[[132 113 138 122 124 118 102 127 120 142 126 135 134 138 118 137]
 [135 113 138 129 125 118 102 116 138 142 119 146 144 138 139 137]
 [135 139 129 135 130 132 148 112 151 111 130 146 129 121 145 133]
 [124 139 107 131 130 133 148 136 131 104 130 112 128 116 135 120]]
=>
[[137 118 138 134 135 126 142 120 127 102 118 124 122 138 113 132]
 [137 139 138 144 146 119 142 138 116 102 118 125 129 138 113 135]
 [133 145 121 129 146 130 111 151 112 148 132 130 135 129 139 135]
 [120 135 116 128 112 130 104 131 136 148 133 130 131 107 139 124]]

[[126 128 129 129 129 128 129 129 128 128]
 [129 128 129 128 129 128 129 129 128 128]
 [152 119 120 118 118 119 116 117 120 119]
 [152 118 119 117 117 119 115 116 119 119]
 [128 128 128 128 128 128 128 128 128 128]
 [104 138 137 139 139 137 142 141 137 137]
 [129 128 127 127 127 128 127 127 128 127]]
=>
[[128 128 129 129 128 129 129 129 128 126]
 [128 128 129 129 128 129 128 129 128 129]
 [119 120 117 116 119 118 118 120 119 152]
 [119 119 116 115 119 117 117 119 118 152]
 [128 128 128 128 128 128 128 128 128 128]
 [137 137 141 142 137 139 139 137 138 104]
 [127 128 127 127 128 127 127 127 128 129]]

[[144 134 108]
 [136  99 133]
 [135 102 133]
 [133 118 138]
 [130 145 127]
 [118 125 103]]
=>
[[108 134 144]
 [133  99 136]
 [133 102 135]
 [138 118 133]
 [127 145 130]
 [103 125 118]]

[[124 110 118 113 132 117 125]
 [120 129 126 109 131 130 149]
 [136 129 133 147 126 127 108]
 [123 109 118 114 133 117 125]
 [135 125 103 131 125 123 118]
 [123 130 154 123 132 133 139]
 [121 128 153 122 131 134 139]
 [134 125 102 133 125 122 117]]
=>
[[125 117 132 113 118 110 124]
 [149 130 131 109 126 129 120]
 [108 127 126 147 133 129 136]
 [125 117 133 114 118 109 123]
 [118 123 125 131 103 125 135]
 [139 133 132 123 154 130 123]
 [139 134 131 122 153 128 121]
 [117 122 125 133 102 125 134]]

[[133 122 122 127 138 134 142 119]
 [121 134 116 118 136 149 135 129]
 [137 119 130 133 132 119 135 120]
 [120 135 118 118 134 148 132 130]
 [136 121 138 137 122 108 124 126]
 [135 120 125 129 137 128 140 119]
 [120 136 118 119 133 148 131 131]
 [137 119 133 135 129 115 132 121]]
=>
[[119 142 134 138 127 122 122 133]
 [129 135 149 136 118 116 134 121]
 [120 135 119 132 133 130 119 137]
 [130 132 148 134 118 118 135 120]
 [126 124 108 122 137 138 121 136]
 [119 140 128 137 129 125 120 135]
 [131 131 148 133 119 118 136 120]
 [121 132 115 129 135 133 119 137]]

[[135 102 152 123 144 100 155 156 126]
 [117 101 137 106 129 110 151 144 142]
 [108 111 121 104 115 123 137 131 152]
 [114 111 128 110 126 122 131 133 147]
 [110 107 127 105 118 122 148 139 152]
 [119 101 141 107 129 109 147 147 141]
 [104 111 120 104 115 123 143 131 156]
 [105 113 127 106 116 123 139 131 152]
 [113 101 131 102 124 113 154 143 149]
 [123 103 141 111 129 109 142 148 138]]
=>
[[126 156 155 100 144 123 152 102 135]
 [142 144 151 110 129 106 137 101 117]
 [152 131 137 123 115 104 121 111 108]
 [147 133 131 122 126 110 128 111 114]
 [152 139 148 122 118 105 127 107 110]
 [141 147 147 109 129 107 141 101 119]
 [156 131 143 123 115 104 120 111 104]
 [152 131 139 123 116 106 127 113 105]
 [149 143 154 113 124 102 131 101 113]
 [138 148 142 109 129 111 141 103 123]]

[[120 115 126 136 123 139]
 [102 118 118 120 123 133]
 [140 128 129 121 134 116]
 [140 128 128 121 134 117]
 [113 115 121 126 119 137]
 [140 128 128 121 134 116]
 [139 128 127 122 134 119]
 [135 143 125 126 110 127]
 [135 140 139 121 133 127]
 [139 127 127 122 134 120]]
=>
[[139 123 136 126 115 120]
 [133 123 120 118 118 102]
 [116 134 121 129 128 140]
 [117 134 121 128 128 140]
 [137 119 126 121 115 113]
 [116 134 121 128 128 140]
 [119 134 122 127 128 139]
 [127 110 126 125 143 135]
 [127 133 121 139 140 135]
 [120 134 122 127 127 139]]
